Here is a tiny trained network, its code and every weight. The questions are about switching its units off for an input and a class, where a switched-off unit gives its printed mean instead of its output.

import numpy as np


def w(rows, s, z=0):
    codes = np.array(rows[::2]) - 128.0
    scale = np.full(codes.shape[1], s)
    scale[-1] = z or s
    return codes * scale


def norm(h):
    return h / np.sqrt((h * h).mean(-1, keepdims=True) + 1e-5)


def f(y):
    return y / 2 * (1 + np.tanh(0.7978845608 * (y + 0.044715 * y**3)))


def log_softmax(a):
    a = a - a.max(-1, keepdims=True)
    return a - np.log(np.exp(a).sum(-1, keepdims=True))


def net(x, mask):
    res = np.array(x, float).reshape(1, 8) / 4 @ E
    u = 0
    for l in range(2):
        y = f(norm(res) @ A[l][:, :-1].T + A[l][:, -1])
        res = res + np.where(mask[u : u + 7], y, B[l][:, -1]) @ B[l][:, :-1]
        u += 7
    return log_softmax(norm(res)[-1] @ U[:, :-1].T + U[:, -1])


A, B = {}, {}
E = w([
[160,94,122,142,87,43,162,155,159,103,60],'x0',
[100,142,104,34,163,63,138,99,30,78,129],'x1',
[104,84,120,34,173,167,220,252,125,176,103],'x2',
[143,154,74,126,139,137,204,119,176,23,170],'x3',
[120,120,133,126,119,128,133,123,127,125,124],'x4',
[221,110,135,120,157,172,149,45,126,133,54],'x5',
[135,176,136,37,107,188,19,161,168,58,75],'x6',
[203,170,50,117,170,87,84,164,140,179,145],'x7',
],0.0019)
A[0] = w([
[157,142,32,137,121,172,205,126,191,5,207,72],'0.n0',
[95,151,147,63,121,163,32,124,183,62,101,57],'0.n1',
[34,105,145,127,101,43,61,248,148,88,242,55],'0.n2',
[88,69,104,226,164,108,199,54,90,192,179,94],'0.n3',
[159,196,145,208,123,109,71,21,101,109,142,104],'0.n4',
[119,173,133,125,240,208,98,109,115,158,241,252],'0.n5',
[158,128,126,150,95,2,153,176,171,102,28,220],'0.n6',
],0.0032,0.0016)
B[0] = w([
[162,7,78,149,22,95,86,118,50,153,114,213],'0.n0',
[118,202,84,136,101,109,116,160,164,105,24,166],'0.n1',
[100,99,81,181,248,187,86,3,164,138,145,225],'0.n2',
[100,201,103,126,110,133,74,157,171,97,13,228],'0.n3',
[117,98,159,49,156,92,183,213,169,163,149,231],'0.n4',
[172,157,193,105,60,124,197,102,136,141,155,251],'0.n5',
[124,219,198,69,110,235,137,75,96,178,242,246],'0.n6',
],0.0044,0.0019)
A[1] = w([
[97,113,200,125,142,130,11,131,55,243,79,100],'1.n0',
[107,122,104,64,182,59,114,110,3,84,131,8],'1.n1',
[238,71,144,65,179,137,156,30,148,140,26,65],'1.n2',
[169,142,203,176,110,2,51,46,179,74,143,69],'1.n3',
[121,183,142,199,129,80,242,68,68,177,124,116],'1.n4',
[108,114,104,219,169,48,174,151,92,168,108,52],'1.n5',
[104,189,123,92,195,61,139,88,12,82,99,62],'1.n6',
],0.0038,0.0014)
B[1] = w([
[169,81,49,140,85,81,186,98,98,28,148,252],'1.n0',
[177,81,152,214,108,136,133,137,161,173,108,189],'1.n1',
[3,126,92,185,195,91,79,111,151,114,207,214],'1.n2',
[93,76,125,75,195,168,199,212,79,167,95,235],'1.n3',
[136,180,137,50,118,157,36,137,124,75,119,246],'1.n4',
[139,135,70,70,143,172,60,165,188,25,31,125],'1.n5',
[146,131,155,209,87,184,129,165,213,188,113,202],'1.n6',
],0.0052,0.0016)
U = w([
[116,197,75,87,120,154,40,175,157,40,17,98],'0',
[44,87,70,188,249,127,86,55,153,118,192,103],'1',
[181,33,41,151,48,76,161,118,36,67,149,97],'2',
[170,113,184,255,87,166,150,177,185,212,117,65],'3',
[98,77,157,44,221,122,210,233,84,164,133,75],'4',
[137,206,199,74,84,155,144,67,75,119,208,52],'5',
[119,126,127,112,113,135,120,114,122,130,149,231],'6',
[119,149,149,124,128,120,138,122,105,120,142,252],'7',
],0.0075,0.0033)

Each question gives the input, the list of numbers given to net, and the class t.
The units are the neurons (one row each of A and B). Each row of codes is followed by its name. A weight is (code - 128) times the scale printed after its matrix; where a second scale follows, it is the last column's (A, B and U).
mask holds one flag per neuron, layer by layer. A switched-off neuron (its flag False) gives its mean, the last column of its row in B, instead of its output. The means were averaged over made-up inputs and are rounded, as every weight is.
A unit's drop is (log p(t) with every unit on - log p(t) with that unit switched off) / (log p(t) with every unit on - log p(t) with every unit switched off).
The circuit of an input: a set's keep is (log p(t) with only the set's units on - log p(t) with every unit switched off) / (log p(t) with every unit on - log p(t) with every unit switched off). Starting from the 12 units with the biggest drops (on a tie, the unit counted first), units are removed one at a time, each time the one whose removal leaves the highest keep (on an exact tie, the one counted first), for as long as the keep stays at least 0.8.
units of the circuit, in order: the units of the circuit, biggest drop first
most important unit: the unit with the biggest drop
top k neurons: the k neurons with the biggest drops, biggest first
top k neurons in layer l: the k neurons of layer l with the biggest drops, biggest first
input [-6,7,-8,-4,-5,-3,4,-7], class 4: top 3 neurons in layer 0 => [0.n6, 0.n4, 0.n5]
input [-1,-5,-1,-1,-5,5,4,-5], class 1: top 3 neurons => [1.n2, 0.n3, 0.n6]
input [-6,-8,-4,3,3,0,-8,7], class 0: units of the circuit, in order => [0.n3, 1.n5, 0.n6]
input [-6,-8,7,-3,-8,8,-3,-1], class 1: most important unit => 1.n2
input [8,4,-6,5,-6,-1,2,7], class 5: top 2 neurons => [0.n6, 1.n0]
input [-2,1,2,-8,2,8,-8,5], class 0: top 4 neurons => [1.n5, 1.n4, 0.n2, 0.n3]
input [-5,-5,-7,5,7,-6,1,4], class 4: units of the circuit, in order => [1.n3, 0.n6, 0.n4, 0.n5]
input [-4,8,1,-5,-4,-4,-2,5], class 3: units of the circuit, in order => [1.n6, 1.n1]
input [8,4,0,-4,-4,-8,-4,-4], class 1: top 2 neurons => [0.n2, 0.n5]
input [-6,-5,6,3,-3,-6,0,0], class 1: top 2 neurons in layer 1 => [1.n6, 1.n3]
input [-4,-5,0,3,7,-8,-2,6], class 1: top 3 neurons => [0.n2, 0.n6, 1.n6]
input [-8,1,-5,7,2,-4,-8,6], class 0: top 4 neurons => [0.n3, 0.n6, 1.n4, 1.n5]
input [8,-6,1,-4,4,2,-3,3], class 5: top 2 neurons in layer 0 => [0.n6, 0.n0]
input [-7,-7,2,7,-6,-3,-5,5], class 2: top 2 neurons => [0.n0, 0.n6]
input [7,-7,-2,-8,8,-7,7,0], class 2: top 2 neurons => [1.n0, 0.n3]
input [7,-6,-5,4,3,2,-5,1], class 5: top 3 neurons in layer 0 => [0.n6, 0.n1, 0.n2]
input [8,2,3,1,-3,-6,-7,-2], class 5: top 2 neurons => [0.n6, 0.n1]
input [-8,0,3,4,1,-4,4,2], class 5: top neuron in layer 0 => [0.n5]
input [0,2,-7,-1,-5,8,-8,-5], class 0: units of the circuit, in order => [1.n4, 0.n3]
input [-2,1,-4,-8,0,-7,1,-1], class 2: top 2 neurons => [1.n0, 1.n2]
input [3,-5,1,3,2,5,1,-4], class 1: units of the circuit, in order => [1.n2]
input [-8,7,-3,-8,-6,-7,-7,0], class 2: top 2 neurons => [1.n0, 0.n6]
input [0,8,4,6,5,6,-1,0], class 3: top 4 neurons => [1.n1, 1.n6, 0.n2, 1.n0]
